Below are the code and all the weights of a small trained network. Each question names an input and a class and asks about switching units off, where a switched-off unit gives its printed mean instead of its output.

import numpy as np


def w(rows, s, z=0):
    codes = np.array(rows[::2]) - 128.0
    scale = np.full(codes.shape[1], s)
    scale[-1] = z or s
    return codes * scale


def f(y):
    return y / 2 * (1 + np.tanh(0.7978845608 * (y + 0.044715 * y**3)))


def log_softmax(a):
    a = a - a.max(-1, keepdims=True)
    return a - np.log(np.exp(a).sum(-1, keepdims=True))


def net(x, mask):
    res = np.array(x, float).reshape(1, 7) / 4 @ E
    y = f(res @ A[0][:, :-1].T + A[0][:, -1])
    res = res + np.where(mask, y, B[0][:, -1]) @ B[0][:, :-1]
    return log_softmax(res[-1] @ U[:, :-1].T + U[:, -1])


A, B = {}, {}
E = w([
[68,181,89,171,207],'x0',
[79,92,109,102,110],'x1',
[162,149,143,145,88],'x2',
[85,169,129,28,86],'x3',
[174,205,154,123,95],'x4',
[131,121,254,126,175],'x5',
[96,131,148,210,42],'x6',
],0.0099)
A[0] = w([
[53,187,233,82,142,94],'neuron 0',
[99,59,118,132,108,159],'neuron 1',
[102,6,114,96,166,167],'neuron 2',
[238,125,147,182,101,172],'neuron 3',
[172,100,157,126,171,184],'neuron 4',
[96,25,109,101,170,170],'neuron 5',
[162,101,128,158,43,145],'neuron 6',
[84,226,110,155,187,140],'neuron 7',
[103,147,8,227,200,117],'neuron 8',
[186,218,107,64,131,253],'neuron 9',
[177,151,134,175,148,204],'neuron 10',
[117,154,88,102,30,206],'neuron 11',
[60,84,144,113,198,234],'neuron 12',
[172,154,240,142,153,174],'neuron 13',
[90,20,129,160,55,172],'neuron 14',
[216,106,169,159,116,138],'neuron 15',
[172,33,167,160,153,174],'neuron 16',
[98,211,97,142,103,192],'neuron 17',
],0.011,0.004)
B[0] = w([
[18,76,199,69,128,197],'neuron 0',
[164,109,74,127,73,169],'neuron 1',
[218,73,48,30,200,210],'neuron 2',
[218,141,200,178,182,203],'neuron 3',
[126,118,150,106,169,172],'neuron 4',
[174,97,40,52,198,204],'neuron 5',
[188,118,158,180,74,192],'neuron 6',
[45,135,129,185,155,203],'neuron 7',
[101,152,46,205,152,244],'neuron 8',
[108,238,165,105,120,225],'neuron 9',
[127,125,158,153,185,179],'neuron 10',
[132,151,131,125,1,225],'neuron 11',
[111,88,69,63,223,215],'neuron 12',
[135,126,174,142,230,206],'neuron 13',
[157,54,105,144,66,213],'neuron 14',
[189,124,157,126,143,180],'neuron 15',
[183,107,110,114,145,194],'neuron 16',
[82,155,155,163,89,187],'neuron 17',
],0.0087,0.011)
U = w([
[150,75,134,178,41,96],'0',
[129,248,135,90,67,84],'1',
[174,164,118,130,139,78],'2',
[175,116,199,169,154,70],'3',
[51,116,181,109,127,255],'4',
[134,108,124,121,151,180],'5',
[61,145,78,213,137,136],'6',
[160,87,59,82,137,142],'7',
],0.013,0.0035)

Each question gives the input, the list of numbers given to net, and the class t.
The units are the neurons (one row each of A and B). Each row of codes is followed by its name. A weight is (code - 128) times the scale printed after its matrix; where a second scale follows, it is the last column's (A, B and U).
mask holds one flag per neuron, in row order. A switched-off neuron (its flag False) gives its mean, the last column of its row in B, instead of its output. The means were averaged over made-up inputs and are rounded, as every weight is.
A unit's drop is (log p(t) with every unit on - log p(t) with that unit switched off) / (log p(t) with every unit on - log p(t) with every unit switched off).
The circuit of an input: a set's keep is (log p(t) with only the set's units on - log p(t) with every unit switched off) / (log p(t) with every unit on - log p(t) with every unit switched off). Starting from the 12 units with the biggest drops (on a tie, the unit counted first), units are removed one at a time, each time the one whose removal leaves the highest keep (on an exact tie, the one counted first), for as long as the keep stays at least 0.8.
units of the circuit, in order: the units of the circuit, biggest drop first
unit that matters most: the unit with the biggest drop
top k neurons: the k neurons with the biggest drops, biggest first
drop of u: that unit's drop, to one decimal
input [8,-8,-1,6,6,-2,3], class 6: unit that matters most : neuron 7
input [0,8,7,-6,7,-8,-2], class 0: units of the circuit, in order : neuron 6; neuron 11
input [6,-8,-8,6,-2,3,-7], class 4: top 2 neurons : neuron 0; neuron 7
input [2,-2,-6,5,2,-1,-2], class 1: top 2 neurons : neuron 9; neuron 13
input [-2,-6,-2,2,-2,6,-5], class 4: top 3 neurons : neuron 0; neuron 3; neuron 6
input [-7,6,6,7,5,7,3], class 4: top 2 neurons : neuron 0; neuron 13
input [-2,-7,8,6,3,5,-2], class 3: top 3 neurons : neuron 13; neuron 3; neuron 15
input [-7,1,-8,-7,2,4,-4], class 7: top 2 neurons : neuron 2; neuron 5
input [2,-5,2,3,8,2,7], class 3: top 2 neurons : neuron 13; neuron 3
input [3,2,4,-6,-2,-4,8], class 0: top 2 neurons : neuron 14; neuron 6
input [-6,1,8,7,-8,-1,0], class 0: top 2 neurons : neuron 11; neuron 12
input [3,6,1,3,0,-7,-2], class 6: drop of neuron 8 : 0.5
input [6,1,0,-5,-6,-3,-1], class 7: drop of neuron 9 : 0.3
input [0,-8,2,4,3,0,-3], class 1: units of the circuit, in order : neuron 9
input [6,-3,1,7,0,0,-4], class 4: drop of neuron 0 : 0.3
